Here is a tiny trained network, its code and every weight. The questions are about switching its units off for an input and a class, where a switched-off unit gives its printed mean instead of its output.

import numpy as np


def w(rows, s, z=0):
    codes = np.array(rows[::2]) - 128.0
    scale = np.full(codes.shape[1], s)
    scale[-1] = z or s
    return codes * scale


def f(y):
    return y / 2 * (1 + np.tanh(0.7978845608 * (y + 0.044715 * y**3)))


def log_softmax(a):
    a = a - a.max(-1, keepdims=True)
    return a - np.log(np.exp(a).sum(-1, keepdims=True))


def net(x, mask):
    res = np.array(x, float).reshape(1, 8) / 4 @ E
    y = f(res @ A[0][:, :-1].T + A[0][:, -1])
    res = res + np.where(mask, y, B[0][:, -1]) @ B[0][:, :-1]
    return log_softmax(res[-1] @ U[:, :-1].T + U[:, -1])


A, B = {}, {}
E = w([
[136,151,109,113,78,100,254],'x0',
[146,201,175,143,128,139,197],'x1',
[105,102,104,47,188,91,119],'x2',
[167,132,36,153,160,107,91],'x3',
[127,50,104,202,96,80,169],'x4',
[112,181,81,107,142,18,69],'x5',
[73,124,130,159,126,159,167],'x6',
[195,109,175,166,175,144,127],'x7',
],0.0097)
A[0] = w([
[137,202,111,109,220,105,49,200],'N0',
[77,225,93,94,77,132,118,254],'N1',
[93,141,254,79,96,123,167,133],'N2',
[121,98,117,96,67,159,203,180],'N3',
[107,151,177,86,177,160,88,167],'N4',
[211,170,139,130,150,152,117,243],'N5',
[99,101,127,198,89,118,119,151],'N6',
[82,101,205,69,96,154,121,156],'N7',
[94,225,71,79,114,88,115,132],'N8',
[198,204,74,145,88,50,156,238],'N9',
[68,104,116,127,110,148,133,154],'N10',
[116,68,88,196,89,129,93,188],'N11',
[209,51,62,105,141,96,159,203],'N12',
[157,170,142,51,156,141,156,174],'N13',
[103,115,122,149,116,189,146,169],'N14',
[58,163,155,85,127,199,113,133],'N15',
[22,147,165,148,97,134,86,163],'N16',
[143,103,148,112,154,199,123,181],'N17',
[130,133,85,168,133,63,98,216],'N18',
],0.011,0.0039)
B[0] = w([
[112,105,157,125,172,114,50,249],'N0',
[202,228,119,48,160,66,168,216],'N1',
[37,169,159,133,158,187,187,224],'N2',
[120,146,153,165,195,115,254,208],'N3',
[188,167,103,220,133,190,64,189],'N4',
[187,84,210,118,102,126,75,194],'N5',
[96,114,116,110,119,128,142,180],'N6',
[165,205,118,168,170,166,166,190],'N7',
[204,152,113,71,212,85,118,221],'N8',
[100,71,173,58,62,83,149,239],'N9',
[150,192,48,187,94,123,183,156],'N10',
[66,80,86,150,47,131,125,215],'N11',
[111,34,121,165,96,146,116,212],'N12',
[119,128,213,97,181,154,91,185],'N13',
[207,120,104,89,95,156,169,171],'N14',
[97,234,60,133,115,160,82,175],'N15',
[156,228,69,127,77,101,88,176],'N16',
[194,109,111,132,73,230,108,185],'N17',
[34,43,123,57,123,81,72,220],'N18',
],0.007,0.011)
U = w([
[74,172,243,125,180,180,170,149],'0',
[161,234,74,139,65,135,131,65],'1',
[230,95,255,155,98,196,89,200],'2',
[169,192,156,24,106,61,138,130],'3',
[52,108,118,139,85,73,93,192],'4',
[160,185,157,130,183,121,75,6],'5',
[135,113,71,144,92,119,187,81],'6',
],0.01,0.0016)

Each question gives the input, the list of numbers given to net, and the class t.
The units are the neurons (one row each of A and B). Each row of codes is followed by its name. A weight is (code - 128) times the scale printed after its matrix; where a second scale follows, it is the last column's (A, B and U).
mask holds one flag per neuron, in row order. A switched-off neuron (its flag False) gives its mean, the last column of its row in B, instead of its output. The means were averaged over made-up inputs and are rounded, as every weight is.
A unit's drop is (log p(t) with every unit on - log p(t) with that unit switched off) / (log p(t) with every unit on - log p(t) with every unit switched off).
The circuit of an input: a set's keep is (log p(t) with only the set's units on - log p(t) with every unit switched off) / (log p(t) with every unit on - log p(t) with every unit switched off). Starting from the 12 units with the biggest drops (on a tie, the unit counted first), units are removed one at a time, each time the one whose removal leaves the highest keep (on an exact tie, the one counted first), for as long as the keep stays at least 0.8.
units of the circuit, in order: the units of the circuit, biggest drop first
most important unit: the unit with the biggest drop
k most important neurons: the k neurons with the biggest drops, biggest first
drop of u: that unit's drop, to one decimal
input [-7,-5,-2,7,-8,2,1,5], class 2: most important unit	N5
input [7,-6,-1,-4,-5,4,0,6], class 0: units of the circuit, in order	N16, N13, N14
input [7,6,-4,6,-5,-8,-4,-4], class 0: 2 most important neurons	N3, N13
input [-6,5,5,-4,-2,1,3,0], class 5: units of the circuit, in order	N4, N15
input [2,3,-3,7,-7,-8,8,-1], class 1: 2 most important neurons	N15, N0
input [5,-3,4,-8,-5,-4,4,-6], class 1: 2 most important neurons	N15, N16
input [1,-7,5,1,-8,-4,6,4], class 2: 2 most important neurons	N17, N1
input [4,-6,1,-2,-7,-6,8,0], class 1: 2 most important neurons	N15, N10
input [-6,-1,-3,-1,1,5,7,-2], class 1: 4 most important neurons	N16, N9, N12, N10
input [-6,0,-6,-4,-8,7,7,-8], class 1: 3 most important neurons	N16, N15, N4
input [-6,5,2,1,-6,-1,1,2], class 2: 2 most important neurons	N5, N17
input [-8,-4,5,-2,5,-5,1,-6], class 6: 2 most important neurons	N1, N11
input [8,-8,3,2,1,6,0,3], class 4: 2 most important neurons	N12, N18
input [-5,4,-7,3,-1,6,-8,7], class 2: units of the circuit, in order	N5
input [7,-4,-5,-6,2,-8,0,6], class 0: drop of N2	0.3
input [5,-6,-2,4,-3,2,8,-4], class 3: drop of N1	0.4
input [5,1,-6,8,-3,-5,7,0], class 6: drop of N12	-0.1
